Below are the code and all the weights of a small trained network. Each question names an input and a class and asks about switching units off, where a switched-off unit gives its printed mean instead of its output.

import numpy as np


def w(rows, s, z=0):
    codes = np.array(rows[::2]) - 128.0
    scale = np.full(codes.shape[1], s)
    scale[-1] = z or s
    return codes * scale


def f(y):
    return np.maximum(y, 0)


def log_softmax(a):
    a = a - a.max(-1, keepdims=True)
    return a - np.log(np.exp(a).sum(-1, keepdims=True))


def net(x, mask):
    res = np.array(x, float).reshape(1, 8) / 4 @ E
    y = f(res @ A[0][:, :-1].T + A[0][:, -1])
    res = res + np.where(mask, y, B[0][:, -1]) @ B[0][:, :-1]
    return log_softmax(res[-1] @ U[:, :-1].T + U[:, -1])


A, B = {}, {}
E = w([
[77,181,220],'x0',
[128,128,126],'x1',
[254,216,140],'x2',
[179,35,202],'x3',
[129,127,128],'x4',
[128,126,127],'x5',
[126,128,129],'x6',
[127,129,129],'x7',
],0.0055)
A[0] = w([
[116,127,144,233],'n0',
[90,188,77,53],'n1',
[194,74,2,33],'n2',
[92,183,231,53],'n3',
[162,84,64,62],'n4',
[191,188,130,2],'n5',
[48,244,24,8],'n6',
[99,108,129,75],'n7',
[78,203,68,39],'n8',
[117,138,150,102],'n9',
[181,177,132,23],'n10',
[85,155,191,100],'n11',
[114,115,125,104],'n12',
[102,160,89,81],'n13',
[179,76,34,46],'n14',
[22,72,112,9],'n15',
[187,46,211,52],'n16',
[116,132,150,106],'n17',
[218,186,153,32],'n18',
[107,142,67,61],'n19',
[60,72,118,14],'n20',
[174,55,197,67],'n21',
[121,137,121,120],'n22',
[209,181,144,41],'n23',
[162,75,55,58],'n24',
[121,127,137,190],'n25',
[93,175,205,47],'n26',
[37,82,111,31],'n27',
[115,127,145,239],'n28',
[137,73,192,79],'n29',
[211,180,143,41],'n30',
[25,68,110,9],'n31',
[112,147,175,100],'n32',
[51,62,111,5],'n33',
[71,191,243,35],'n34',
[84,190,225,37],'n35',
[39,58,113,55],'n36',
[175,35,221,38],'n37',
[185,48,191,45],'n38',
[82,119,156,59],'n39',
[109,80,181,70],'n40',
[70,189,253,44],'n41',
[92,182,86,65],'n42',
[206,180,132,24],'n43',
[88,178,221,54],'n44',
[106,160,101,88],'n45',
],0.0075,0.0063)
B[0] = w([
[232,170,62,247],'n0',
[81,175,146,142],'n1',
[28,22,85,153],'n2',
[110,59,106,145],'n3',
[89,69,106,138],'n4',
[171,98,254,133],'n5',
[28,237,149,165],'n6',
[142,123,156,130],'n7',
[54,188,142,146],'n8',
[119,122,125,129],'n9',
[166,107,230,132],'n10',
[107,86,103,149],'n11',
[135,121,139,130],'n12',
[106,157,126,137],'n13',
[55,40,99,145],'n14',
[179,108,231,147],'n15',
[47,198,126,162],'n16',
[117,124,126,130],'n17',
[145,104,241,148],'n18',
[88,128,141,133],'n19',
[157,104,209,136],'n20',
[60,187,130,158],'n21',
[125,133,129,131],'n22',
[144,108,232,146],'n23',
[78,60,127,141],'n24',
[183,149,93,198],'n25',
[94,78,109,136],'n26',
[166,117,212,145],'n27',
[238,172,59,254],'n28',
[92,170,120,148],'n29',
[145,103,235,147],'n30',
[169,108,234,147],'n31',
[120,105,121,137],'n32',
[168,102,219,139],'n33',
[88,51,90,147],'n34',
[90,61,103,141],'n35',
[149,103,228,158],'n36',
[40,199,130,160],'n37',
[58,186,129,154],'n38',
[82,103,160,132],'n39',
[83,166,144,141],'n40',
[87,47,91,153],'n41',
[76,171,133,141],'n42',
[162,98,233,139],'n43',
[105,68,100,143],'n44',
[103,152,132,135],'n45',
],0.028,0.0055)
U = w([
[100,88,201,85],'0',
[78,125,92,254],'1',
[1,189,95,45],'2',
[33,21,57,66],'3',
[107,125,94,162],'4',
[100,129,87,155],'5',
],0.0063,0.0085)

Each question gives the input, the list of numbers given to net, and the class t.
The units are the neurons (one row each of A and B). Each row of codes is followed by its name. A weight is (code - 128) times the scale printed after its matrix; where a second scale follows, it is the last column's (A, B and U).
mask holds one flag per neuron, in row order. A switched-off neuron (its flag False) gives its mean, the last column of its row in B, instead of its output. The means were averaged over made-up inputs and are rounded, as every weight is.
A unit's drop is (log p(t) with every unit on - log p(t) with that unit switched off) / (log p(t) with every unit on - log p(t) with every unit switched off).
The circuit of an input: a set's keep is (log p(t) with only the set's units on - log p(t) with every unit switched off) / (log p(t) with every unit on - log p(t) with every unit switched off). Starting from the 12 units with the biggest drops (on a tie, the unit counted first), units are removed one at a time, each time the one whose removal leaves the highest keep (on an exact tie, the one counted first), for as long as the keep stays at least 0.8.
units of the circuit, in order: the units of the circuit, biggest drop first
most important unit: the unit with the biggest drop
top k neurons: the k neurons with the biggest drops, biggest first
drop when u is switched off: that unit's drop, to one decimal
input [-8,-4,1,0,0,6,6,2], class 3: units of the circuit, in order => (n2 n14)
input [8,-7,-7,-7,8,-3,6,2], class 3: top neuron => (n41)
input [8,-2,8,-3,1,5,-6,6], class 0: units of the circuit, in order => (n18 n30)
input [5,1,4,6,-8,-4,6,4], class 2: units of the circuit, in order => (n16 n37)
input [-5,-3,4,-8,6,8,-3,2], class 2: units of the circuit, in order => (n6 n8)
input [-2,-2,-7,7,1,3,-7,-7], class 0: units of the circuit, in order => (n36 n31)
input [-3,-7,-7,7,2,-5,7,7], class 0: units of the circuit, in order => (n36 n31)
input [-7,-4,-5,2,-1,4,7,-4], class 3: top 3 neurons => (n2 n14 n24)
input [-2,-3,7,6,4,0,5,-7], class 0: top 4 neurons => (n18 n30 n23 n43)
input [-7,5,0,-5,-8,-4,-5,-3], class 3: top 2 neurons => (n2 n14)
input [3,6,-2,-7,4,5,-2,-8], class 2: top 2 neurons => (n6 n8)
input [1,-3,6,5,-2,1,0,7], class 0: units of the circuit, in order => (n18 n30)
input [0,-5,6,7,2,6,-5,-3], class 2: top 2 neurons => (n16 n37)
input [-7,-7,-7,3,-1,6,-3,1], class 0: most important unit => n36
input [-6,-1,-1,-3,4,5,-2,6], class 3: top 2 neurons => (n2 n14)
input [8,-6,7,2,-1,-5,3,-3], class 3: top 2 neurons => (n41 n34)
input [2,-5,-5,-8,7,-4,0,2], class 2: top 2 neurons => (n6 n8)
input [1,2,6,8,3,6,6,-3], class 2: top 2 neurons => (n16 n37)
input [4,5,7,1,-8,-4,2,-8], class 0: drop when n18 is switched off => 0.2
input [8,-2,-2,-7,1,0,3,-5], class 3: drop when n11 is switched off => 0.1
